Each row of numbers belongs to one of the things below and depends on some of the facts about them. Some rows are named. Which thing is each other row?

How the things are related:
λ: points at; ξ: uses
fletas: ξ vulor, nosku, bafir
klakos: λ flizoplan, sekobrin; ξ deflebri
tazuk: λ kliklos, flotradin, zukor, tatro; ξ gige
flikli: ξ skivi
dipla: ξ muvar
borul: ξ flepibin
tatro: ξ skepen, grabrur, klakos
stiplir: λ dradakan, klipes, pabil, borul, brodridril, tana; ξ donogos
subrosto: ξ flifol, raros
pubroklol: λ gristin, pavun, soskibuk; ξ kliklos
klosko: ξ fuska
kloda: λ flotradin, bridrel, festun, pliflim, lagan
gefu: ξ mudrebro
flifol: λ soskibuk; ξ vadol
lotrek: ξ tumak, pliflim
kledrol: ξ skivi
grabrur: λ vasta, kofesu, raros, florir
nuteflo: ξ gipluk, vameklan
festun: ξ rosadra, subrosto
muklun: λ gige, subrosto
dadrol: ξ zukoflo, kluklom
zolol: ξ plavolok
sodim: ξ kofesu, tazuk
fanuver: λ bistos, ruplo; ξ truskul, trunes, dradakan, stapok
trilu: λ pugripus; ξ gige
deflebri: λ borul, rosadra, kliska, sodim
flabro: λ nosku, kulim, boskar, skivom
kliplos: ξ gige
ganidrum: ξ mudrebro
givin: λ muvar, makle, kledrol, stapok, sekobrin; ξ drarepler
naru: λ saruvor, vukek, vameklan, zolol
gipluk: ξ kledrol
setiflem: ξ kliplos, flepibin
klufal: λ sozok, pliflim, sekobrin; ξ soskibuk
ruplo: ξ muklun
rezam: ξ donogos
saruvor: ξ florir
sozok: ξ zukoflo, brusugrak
boskar: ξ retok
gesobrel: ξ plosi, bafir
bavir: ξ flepibin
vuzova: λ borul, drote
plavolok: λ dradakan, flunis, gefu; ξ vameklan, pozar
triruskul: λ flunis, gaplepe, budra, flikli, gefu
pogi: λ bridrel, mudrebro, bruklen
drote: ξ kliplos, trabik
drarepler: λ sabrisun, kludak, neplena; ξ skezum
pugripus: ξ gige
bistos: ξ makle, dadrol
tregik: λ pabil, gristin, tana, stisor, pugripus; ξ tazuk
zukoflo: ξ skivi, fuska, tazuk, bruklen
besos: ξ stisor
skezum: λ todram, kulim, tragren
pliflim: ξ pozar, plemam
driser: ξ budra
stuzel: λ skepen, trigrum, kulim, sodim
flizoplan: ξ kledrol, pozar
vadol: ξ tufisku
stisor: ξ klakos
lunabri: λ padoni, vameklan, plemam
bafir: λ flotradin, vami, sudek, dadrol, floda, bavir; ξ vadol, borul
truskul: λ trigrum, guplim, muvar, lusidil; ξ bruklen
firik: λ besos, sudek, kledrol, mogran
mudrebro: ξ trunes, kagra, muvar
zukor: ξ deflebri
gaplepe: ξ gipluk, raros
kluklom: λ fuzar; ξ mudrebro
siplek: λ detrer, brodridril, mudrebro
floda: ξ flepibin
vasta: ξ setiflem, skivom
drulel: λ plolo
stuni: λ borul, floda; ξ tufisku, gagrom
fasar: ξ plolo
gagrom: λ kulim, trabik
bragrigro: λ borul, kliska; ξ plosi, tumak, raros
vuflir: λ stapok; ξ gaplepe
sokik: λ rosadra, nufur, pekir
zubu: ξ muson
raros: ξ kliplos
varam: λ zukor, tufisku, vadol, brusugrak, bramatin, florir
pluzogil: λ flotradin, makle
fleflevis: ξ ploron, greflol
brekloril: λ budra, kledrol; ξ plosi
muson: ξ kliplos, setiflem, bruklen
tasim: λ ganidrum, detrer, sudek, rezam, tatro, druzuk, klosko; ξ tana
greflol: ξ kledrol
plosi: λ saruvor, fleflevis, setiflem
brodridril: ξ naru, muklun
makle: ξ pekir, floda
bratok: λ stisor, greflol, pekir, druzuk, neplena; ξ kofesu, naru
tragren: ξ zubu
trunes: λ gipluk, sabrisun, borul, muvar, ruplo, skifol; ξ kliplos
plemam: ξ bragrigro, kliklos, trunes
dradakan: ξ setiflem, gefu
vubon: λ vasta, brodridril, trabik, plemam
plofer: ξ florir
kliska: ξ nezek, bruklen
buflir: ξ plolo, kloda
nezek: λ vasta, besos, pabil, dipla, detrer, neplena
drine: λ ganidrum, vulor, borul, pavun, kliska, muson, skivom; ξ ganidrum
poflis: λ gesobrel, flepibin, pavun, ruplo, mogran; ξ stapok

Known rows:
-5 3 19 -23 -22 11 13 18 -2 -12 24 -26 10 1 1 13 33 -10 16 -7 17 -22 -20 12 5 -10 14 -2 17 14 -13 24 24 38 -4 28 10 7 -17 -12 16: muklun
9 0 -9 -16 -20 -8 -5 21 -15 -15 32 -24 23 3 -2 18 11 7 -2 -3 15 -24 -10 14 8 5 -16 0 10 17 -1 24 31 38 -4 31 15 -4 -13 10 10: stuzel
4 7 16 -8 -17 16 4 4 3 -9 10 -25 -4 19 5 32 17 -11 1 5 5 5 -20 2 0 14 -2 -1 2 -5 -9 9 8 36 4 29 14 2 -6 -7 15: nole
5 5 -10 -13 -7 5 5 11 4 15 14 9 -11 16 35 35 0 -9 -2 6 -12 2 -26 -7 -13 17 -17 -11 -11 -6 -19 6 24 25 10 39 11 12 9 -21 0: gesobrel
3 4 23 -18 9 -3 -10 7 -10 11 5 8 -9 11 21 16 20 4 -21 5 12 -6 -13 1 -4 7 -14 -11 -10 3 -10 -5 18 28 19 46 34 -3 -16 -3 -2: flizoplan
6 2 19 -13 0 14 1 8 -18 7 19 -1 -13 2 18 38 7 -2 -5 -1 -2 -18 -7 4 -11 7 9 -15 -3 -14 -34 -7 3 17 2 25 14 -2 8 -23 13: pugripus
-14 3 -4 -22 2 16 20 5 5 -8 11 -21 -14 6 0 25 19 -4 -17 6 -8 5 -16 19 1 19 5 -13 0 -8 -16 9 28 21 12 36 28 13 -10 -2 -5: tumak
1 9 14 -5 -17 17 11 3 11 -9 7 -27 -10 11 2 29 24 -8 9 2 8 7 -21 9 5 12 11 1 8 -7 -13 0 5 38 3 26 14 7 -12 -3 7: tana
-2 5 23 -16 -14 26 11 3 2 -18 22 -24 -18 13 -1 32 29 -3 6 1 17 -5 -12 6 -2 -6 16 -14 -2 1 -34 -4 4 36 -5 21 11 8 -7 -15 22: kofesu
3 4 22 -28 -11 -5 -15 26 -16 -6 27 -17 22 9 19 15 16 -19 -11 2 14 -23 -22 -7 -5 7 -12 16 0 -6 -2 25 30 42 -4 43 7 0 -17 -29 23: givin
5 4 12 -22 -23 -10 5 17 -6 -4 19 -23 21 -5 14 14 29 -6 7 -5 13 -20 -23 12 5 -2 -1 6 16 0 -4 22 26 37 -4 35 12 1 -11 -6 7: sokik
0 5 22 -25 -21 -9 -2 22 -8 -1 16 -20 20 -2 16 14 24 -14 0 -2 13 -20 -22 4 0 -1 6 14 16 -7 -8 28 29 37 -4 36 11 4 -13 -23 3: firik
6 9 18 -1 -14 11 6 4 8 -5 7 -22 -6 12 7 31 19 -10 3 2 8 3 -23 5 1 12 6 2 6 -12 -15 2 3 40 3 30 10 -3 -7 -5 7: neplena
-5 8 8 -22 1 17 6 8 -19 -18 30 -32 -16 -3 0 34 26 -15 -14 6 -7 1 2 22 2 20 12 -9 9 -16 -16 27 10 28 5 27 15 13 -10 -17 3: muvar
2 23 -8 -28 -22 -16 -5 4 7 -16 3 -26 24 -4 -2 14 31 17 5 -25 16 8 -10 29 17 10 -13 9 17 -5 -3 26 28 6 -5 23 15 7 11 -9 13: deflebri
6 6 22 -11 -20 16 -11 7 -8 -1 8 -20 -9 9 15 32 14 -14 10 7 4 -11 -25 -7 0 4 0 -11 -8 2 -10 -2 3 39 0 33 13 -14 -11 -24 30: ruplo
5 7 17 -9 -15 16 5 4 3 -9 10 -23 -6 17 5 30 14 -8 1 4 5 2 -23 2 1 14 -4 0 3 -5 -9 10 8 37 4 27 15 3 -6 -9 15: trustum
-4 5 -9 -23 -18 20 19 5 13 -8 14 -13 -11 20 3 32 3 -4 15 4 -11 8 -26 4 -2 10 0 -9 -4 5 -19 10 25 32 -2 21 10 13 3 -13 -1: vulor
4 9 17 -6 -14 16 1 4 2 -10 8 -21 -5 17 5 32 16 -9 0 4 7 0 -21 2 4 12 -2 -1 3 -3 -9 9 5 38 3 24 15 0 -6 -8 15: makil
6 5 19 -15 -23 -13 12 8 8 0 1 -13 26 8 -3 13 20 10 3 -25 19 0 -1 21 11 4 8 16 21 -15 -21 29 28 15 -4 13 11 3 11 6 -3: grabrur
1 6 17 -7 -19 13 2 5 -2 8 4 -27 -9 8 11 33 14 -13 10 4 -2 3 -22 -2 7 9 4 -11 9 -3 -11 -1 8 32 8 28 19 2 -2 -6 18: gristin

Which thing is each row?
No name comes twice in this set of rows, the named rows included.
-12 3 -7 -27 -15 25 17 8 4 -13 23 -22 -16 12 -1 32 4 -7 17 0 -12 6 -13 11 -5 13 12 -13 -2 -8 -34 19 25 18 -3 18 8 14 12 -20 -3 -> flepibin
6 20 -14 -28 -20 -17 5 13 12 -11 24 11 17 -2 34 14 16 15 13 -5 -2 -13 -26 14 2 -5 -19 0 -7 8 -6 14 28 13 -4 50 8 9 1 -31 3 -> stuni
3 20 -10 -30 -13 -16 0 11 -11 -17 31 4 13 -4 32 15 31 16 -14 2 -6 -15 -26 25 8 11 -18 -12 -10 -9 -9 10 29 6 -4 48 20 12 -7 -28 -5 -> bragrigro
3 3 11 -19 -19 -12 -9 20 3 -3 20 -20 18 1 14 13 19 -9 0 -3 12 -18 -21 13 4 3 11 10 15 -13 -10 25 28 42 -3 38 5 0 -18 -14 2 -> triruskul
5 8 24 -5 -23 -15 18 19 -13 4 15 -10 22 -2 30 18 28 -11 4 -7 17 -25 -23 11 -4 -4 -13 12 17 -3 -9 21 17 36 -4 36 13 -6 -5 -12 0 -> tasim
6 3 7 -25 -9 -18 -7 27 -23 14 29 -8 17 -3 35 20 3 -9 -14 -3 0 -24 -1 7 -8 12 -13 -14 6 -13 -28 23 20 11 1 42 14 -9 10 -28 10 -> fanuver
5 4 -7 -18 -1 16 11 9 1 5 20 9 -12 18 24 32 -1 -3 -9 7 -10 0 -24 0 -13 11 -9 -11 -9 -3 -28 3 23 22 4 31 14 15 7 -19 -1 -> subrosto
7 8 4 3 2 10 6 9 -9 -7 28 9 -4 8 30 41 -1 0 -9 0 -1 -20 -18 6 -13 14 -3 -11 -5 -17 -35 3 4 23 -2 22 7 -6 10 -21 0 -> vasta
4 13 14 -26 -1 6 -11 4 -18 -15 21 5 -7 2 14 37 18 15 -16 1 6 -16 -13 2 -4 8 -13 -12 -11 -7 -28 -8 0 16 -1 34 19 -10 7 -28 27 -> kliska
3 5 22 -17 9 12 -8 7 -10 0 7 7 -11 12 7 21 21 10 -20 4 13 -10 -5 -1 -5 -4 6 -12 -11 4 -28 -11 11 27 12 40 29 -9 -9 -12 12 -> flikli
2 4 -2 -23 -2 25 13 9 -14 -12 30 -10 -15 5 3 38 2 -4 3 6 -8 -9 -6 11 -9 15 10 -14 -9 -14 -36 11 15 15 -2 18 10 15 8 -26 1 -> setiflem
5 8 -3 -13 -10 19 13 8 -6 -5 26 6 -11 14 21 42 0 -7 5 7 -6 -7 -22 -4 -13 12 -14 -13 -8 -11 -31 11 13 18 -2 19 8 9 12 -28 9 -> bavir

Now the same things, written a new way:
Some rows with their names:
-1 0 -8 6 1 4 2 11 1 0 -4 -6 -1 2 0 -2 -6 1 7 -3 -2 5 1 -9 -2 5 -2 3 10 0: klosko
-15 7 -12 -8 -13 -16 18 10 6 8 8 13 3 -11 26 -14 10 -1 17 -4 5 6 4 -21 0 16 -1 34 -12 17: tazuk
-2 -13 -1 -8 4 6 -3 -2 -14 12 -19 -16 -2 -7 13 2 -10 8 29 5 7 0 -11 2 -3 6 3 -15 20 8: greflol
-6 4 -9 -7 17 0 -7 19 -6 -3 13 -11 -13 12 -9 -7 -14 -19 -3 12 9 -21 -4 23 6 -5 12 6 5 5: raros
0 1 -6 5 1 4 1 10 2 4 -5 -5 -2 4 0 0 -6 1 4 -1 -3 4 1 -9 -2 2 -3 5 7 -2: bistos
-3 4 -5 6 -1 0 3 10 -4 2 -2 -3 -2 2 -2 3 -9 5 7 4 -1 3 4 -3 -2 6 0 3 9 0: brodridril
-2 -3 -4 1 2 4 2 6 -3 5 -7 -7 -2 1 4 1 -7 2 8 1 2 1 -2 -3 -2 2 -2 1 9 2: fleflevis
-5 -5 -6 1 9 -1 3 10 -2 8 2 1 -8 -11 -3 7 -9 -4 4 -1 11 2 0 -2 -5 7 -4 2 -4 -2: brekloril
0 -1 -3 0 3 5 3 7 -3 7 -3 -7 -5 2 3 3 -11 -3 9 -5 0 3 -3 4 -1 -3 -3 1 7 1: pliflim
-3 -18 -3 -7 8 7 -3 -1 -14 14 -28 -19 0 -20 16 1 -10 6 38 6 14 4 -16 -8 -3 11 1 -21 22 8: kledrol
-2 -7 -8 3 5 5 2 6 -5 2 -16 -10 0 -7 5 0 -5 4 17 1 4 1 -3 -10 -3 8 -2 -7 13 4: flikli
-1 3 -6 7 2 1 3 11 0 3 -4 -3 -4 3 -2 2 -9 3 5 -3 0 5 2 -6 -1 3 -2 5 7 -1: besos
-9 -3 -8 0 5 1 -6 10 0 4 8 -10 -5 2 -7 -2 -3 -5 2 0 4 4 4 -9 -6 2 2 5 4 -5: fanuver
0 1 -5 4 3 3 3 8 -2 4 -2 -4 -4 4 1 2 -7 -1 5 -1 1 0 1 1 0 -1 -3 3 6 0: lotrek
7 4 8 0 0 1 -2 -4 4 0 -1 3 2 -4 -1 -1 2 -3 -4 -2 -1 4 -4 2 4 -8 1 -3 -5 -4: stapok
-7 6 3 1 -7 5 6 -17 3 -4 -1 -1 2 -5 -2 -1 11 0 -10 4 -6 -7 -5 3 -1 -13 -8 -9 -11 -3: kulim
4 2 5 0 -1 1 -1 -11 2 -5 -2 2 3 1 0 -2 7 1 -7 0 -3 -4 -2 4 3 -6 -2 -6 -5 -1: skivom
7 -1 5 1 4 0 1 -6 2 -4 -5 8 4 -7 1 4 2 1 -4 1 5 -5 -1 4 6 0 -3 -6 -9 2: budra
5 3 6 -2 -2 0 -1 -7 2 -5 0 4 4 0 1 -1 5 0 -4 -4 -4 -1 -1 4 4 -5 0 -5 -4 1: lagan
3 -1 3 9 -5 -4 8 -11 5 -12 11 7 -4 0 5 -2 15 0 -7 0 -1 5 3 5 -7 2 0 -4 -4 -10: deflebri
6 4 8 -1 -1 0 -1 -4 4 2 -1 3 2 -4 -1 -2 1 -4 -3 -1 -4 5 -7 2 5 -9 2 -1 -7 -6: sekobrin

Rows to name:
No name comes twice in this set of rows, the named rows included.
0 -5 -7 -2 -2 1 11 11 2 8 4 6 -11 0 2 5 -9 1 -3 -16 -5 5 3 -2 -10 13 -9 11 0 3 -> bafir
0 -1 6 -6 1 -5 -4 -6 1 2 6 7 0 -10 -3 2 5 0 -3 -4 4 2 -1 2 1 2 2 -5 -10 -1 -> firik
-3 1 -9 -2 9 1 0 14 -3 -6 5 -8 -6 9 -2 -6 -7 -13 0 11 3 -11 0 7 1 0 8 8 6 2 -> drote
-3 -5 -5 2 4 3 1 5 4 14 9 1 -16 9 -4 2 -3 4 -1 -18 4 4 2 -1 -6 2 -9 10 -2 0 -> flifol
1 -1 -4 4 3 4 1 8 3 6 -2 -5 -5 6 0 -2 -4 0 4 -4 0 4 -1 -6 -1 -1 -2 6 6 -4 -> ruplo
11 -21 -2 -14 -1 8 5 12 -4 7 -20 4 -2 8 4 2 -15 5 -12 16 -16 -10 -5 -11 -8 24 3 14 6 3 -> floda
-1 10 6 -6 -8 -12 10 -9 6 3 4 19 7 -3 20 -9 13 2 3 9 6 -7 -2 -1 11 -1 5 19 -19 12 -> gige
-4 3 -9 9 -4 2 11 6 3 0 -4 -2 -1 0 8 -3 0 2 8 2 -2 4 1 -12 -3 4 -4 9 4 -1 -> sodim
-7 -2 -4 -1 0 -1 0 9 0 8 5 -5 -6 -7 -2 0 -7 -5 5 -4 0 10 -2 -7 -7 3 0 7 1 -6 -> klufal
-4 -6 -3 -6 3 -1 -6 5 -12 1 -2 -7 30 -1 1 17 -11 -12 -4 24 8 -5 23 -12 -2 -8 -1 11 -4 -3 -> gefu
-1 -1 -13 17 4 6 5 13 4 -13 -3 -11 -5 7 -1 -7 0 -3 4 -1 -5 6 4 -11 -5 6 -1 0 15 -7 -> kliska
-14 2 -19 16 5 5 -3 20 6 -9 2 -16 -9 -6 -14 -10 0 -6 4 -8 -4 14 1 -23 -10 9 -2 -3 13 -11 -> truskul
5 3 9 -1 -1 0 -3 -9 1 0 1 3 9 -1 1 1 4 -4 -6 4 -1 1 0 2 4 -12 2 -1 -7 -5 -> muvar
-4 4 5 -3 -4 -10 -9 -4 -3 -1 8 6 0 -5 -9 1 4 7 -1 1 2 6 3 3 0 5 8 -6 -3 -1 -> nezek

The same things again, as new rows of numbers:
Known rows:
10 -6 -3 -1 7 -4 6 -3 -15 7 3 15 8 18: fasar
-13 -12 0 25 11 -1 18 -9 -20 7 1 14 11 8: lotrek
1 -2 11 0 15 -1 -6 -4 -6 -17 -10 11 5 -11: kliska
-12 -24 18 -5 4 -1 -16 -5 -11 -19 32 15 1 -7: kledrol
8 -3 1 3 4 -2 3 -2 -8 3 12 16 3 5: skifol
8 -19 2 3 5 -1 11 -1 -3 2 11 11 9 4: detrer
-2 -22 12 -4 7 -7 -19 -3 1 -1 -7 8 3 -17: tregik
11 -7 3 2 2 -4 7 -1 -2 3 21 10 6 4: tana
8 -8 1 3 6 -2 7 -2 -5 2 12 13 5 9: kludak
6 -14 -2 5 -2 -3 -9 2 -10 7 7 13 2 2: sokik
8 -7 -1 5 5 -3 7 -1 -7 4 9 16 4 9: trustum
-15 5 -6 32 -9 -3 1 -8 -16 -2 -11 9 6 -4: bragrigro
8 -6 -2 4 6 -3 10 -2 -8 2 12 15 6 4: lagan
7 -18 -3 2 -4 -4 -8 2 -12 11 7 12 3 8: drarepler
1 -3 5 16 18 -1 1 -10 12 1 -7 6 -8 -7: dradakan
10 -21 -6 -6 9 -8 1 -5 -7 3 -5 8 14 31: brodridril
0 12 1 7 -10 -3 26 0 14 1 19 20 10 7: tufisku
-15 -13 12 11 8 -1 3 -7 -9 -6 6 14 7 -7: gaplepe
1 5 2 10 -1 -4 11 -4 4 -2 16 14 5 4: rosadra
0 -2 11 3 15 0 0 -4 15 -9 0 12 -3 -15: zubu
4 -11 13 -7 9 -4 -11 -3 3 -13 21 13 2 -12: brusugrak

Which thing is each row?
No name comes twice in this set of rows, the named rows included.
1 0 7 14 12 -3 -7 -3 18 -5 13 10 1 -1 -> trabik
-5 -18 9 -1 10 -3 1 -1 -25 -4 5 16 13 0 -> fleflevis
-10 0 0 22 -1 -1 14 -8 0 2 26 11 3 -4 -> tumak
8 -14 -7 20 22 -2 -1 -13 -7 11 -3 3 -6 8 -> dipla
-8 -17 9 12 -2 -5 0 -3 -15 -6 35 14 10 -4 -> vameklan
1 -4 10 3 17 -1 5 -5 -1 1 -11 14 2 -1 -> bistos
-9 -21 4 12 6 -3 7 -4 -29 2 12 15 14 7 -> zolol
-9 -23 14 -1 7 -3 -6 -1 -16 -12 22 14 13 -10 -> greflol
11 -10 -12 6 12 -1 4 -5 -11 2 14 24 4 -2 -> flotradin
-3 0 15 4 20 -1 1 -6 13 -11 -11 13 -2 -18 -> muson
2 -14 7 5 21 -3 -11 -9 -2 -7 1 12 -1 -13 -> dadrol
4 10 6 9 9 -3 3 -3 16 -4 10 13 -2 -9 -> skivom
9 -17 -5 6 -7 -4 -8 1 -17 7 -4 7 8 9 -> stiplir

